Below are the code and all the weights of a small trained network. Each question names an input and a class and asks about switching units off, where a switched-off unit gives its printed mean instead of its output.

import numpy as np


def w(rows, s, z=0):
    codes = np.array(rows[::2]) - 128.0
    scale = np.full(codes.shape[1], s)
    scale[-1] = z or s
    return codes * scale


def f(y):
    return y / 2 * (1 + np.tanh(0.7978845608 * (y + 0.044715 * y**3)))


def log_softmax(a):
    a = a - a.max(-1, keepdims=True)
    return a - np.log(np.exp(a).sum(-1, keepdims=True))


def net(x, mask):
    res = np.array(x, float).reshape(1, 6) / 4 @ E
    y = f(res @ A[0][:, :-1].T + A[0][:, -1])
    res = res + np.where(mask, y, B[0][:, -1]) @ B[0][:, :-1]
    return log_softmax(res[-1] @ U[:, :-1].T + U[:, -1])


A, B = {}, {}
E = w([
[46,115,10,222],'x0',
[128,127,128,129],'x1',
[94,2,38,25],'x2',
[218,35,176,192],'x3',
[130,128,130,129],'x4',
[128,129,123,127],'x5',
],0.0096)
A[0] = w([
[219,140,145,144,141],'neuron 0',
[97,9,139,49,45],'neuron 1',
[138,152,180,15,127],'neuron 2',
[80,214,182,189,128],'neuron 3',
[86,141,57,90,90],'neuron 4',
[158,24,128,202,171],'neuron 5',
[185,149,170,139,131],'neuron 6',
[163,51,116,69,174],'neuron 7',
[61,92,122,251,116],'neuron 8',
[105,222,131,136,125],'neuron 9',
[174,142,198,129,137],'neuron 10',
[42,50,69,110,104],'neuron 11',
[195,108,217,204,137],'neuron 12',
[164,64,120,80,4],'neuron 13',
[57,173,168,91,178],'neuron 14',
],0.013,0.011)
B[0] = w([
[95,126,195,127,197],'neuron 0',
[199,149,92,117,220],'neuron 1',
[254,126,47,139,231],'neuron 2',
[244,118,94,153,237],'neuron 3',
[47,83,139,161,190],'neuron 4',
[233,174,80,51,244],'neuron 5',
[61,124,137,97,195],'neuron 6',
[133,96,72,214,240],'neuron 7',
[173,127,62,120,221],'neuron 8',
[179,109,69,112,204],'neuron 9',
[40,137,156,84,212],'neuron 10',
[41,93,214,118,244],'neuron 11',
[56,152,166,127,247],'neuron 12',
[126,235,149,60,155],'neuron 13',
[200,77,48,140,212],'neuron 14',
],0.0085,0.012)
U = w([
[168,156,147,77,253],'0',
[155,13,118,161,61],'1',
[1,59,233,115,103],'2',
],0.013,0.0033)

Each question gives the input, the list of numbers given to net, and the class t.
The units are the neurons (one row each of A and B). Each row of codes is followed by its name. A weight is (code - 128) times the scale printed after its matrix; where a second scale follows, it is the last column's (A, B and U).
mask holds one flag per neuron, in row order. A switched-off neuron (its flag False) gives its mean, the last column of its row in B, instead of its output. The means were averaged over made-up inputs and are rounded, as every weight is.
A unit's drop is (log p(t) with every unit on - log p(t) with that unit switched off) / (log p(t) with every unit on - log p(t) with every unit switched off).
The circuit of an input: a set's keep is (log p(t) with only the set's units on - log p(t) with every unit switched off) / (log p(t) with every unit on - log p(t) with every unit switched off). Starting from the 12 units with the biggest drops (on a tie, the unit counted first), units are removed one at a time, each time the one whose removal leaves the highest keep (on an exact tie, the one counted first), for as long as the keep stays at least 0.8.
units of the circuit, in order: the units of the circuit, biggest drop first
k most important neurons: the k neurons with the biggest drops, biggest first
drop when u is switched off: that unit's drop, to one decimal
input [2,7,7,-8,3,2], class 2: units of the circuit, in order -> [neuron 11]
input [8,-1,-4,2,0,-7], class 0: 3 most important neurons -> [neuron 7; neuron 5; neuron 14]
input [-7,-6,-3,1,-8,-3], class 2: 3 most important neurons -> [neuron 5; neuron 10; neuron 12]
input [8,-6,-2,2,3,3], class 0: 4 most important neurons -> [neuron 7; neuron 5; neuron 14; neuron 4]
input [-1,-4,2,3,-1,-5], class 0: units of the circuit, in order -> [neuron 14; neuron 5]
input [0,-5,2,-4,-2,3], class 1: 3 most important neurons -> [neuron 12; neuron 10; neuron 14]
input [-7,-3,3,-5,2,5], class 1: 3 most important neurons -> [neuron 5; neuron 14; neuron 7]
input [-4,1,2,-8,7,-1], class 1: 2 most important neurons -> [neuron 14; neuron 5]
input [-7,5,8,-3,-5,0], class 1: 2 most important neurons -> [neuron 7; neuron 5]
input [5,-1,1,0,1,8], class 2: 2 most important neurons -> [neuron 2; neuron 3]
input [2,5,-4,5,5,-6], class 0: 2 most important neurons -> [neuron 5; neuron 11]
input [1,2,8,-2,2,-2], class 2: 2 most important neurons -> [neuron 11; neuron 3]
input [-6,6,-8,2,-1,-1], class 2: 2 most important neurons -> [neuron 12; neuron 10]
input [7,6,-5,2,-1,-3], class 0: most important neuron -> [neuron 7]
input [5,7,-5,-3,-1,-7], class 1: drop when neuron 5 is switched off -> 0.3
input [-7,4,8,5,-6,-8], class 0: drop when neuron 13 is switched off -> 1.3
input [7,1,-7,5,5,-6], class 0: drop when neuron 5 is switched off -> 0.2
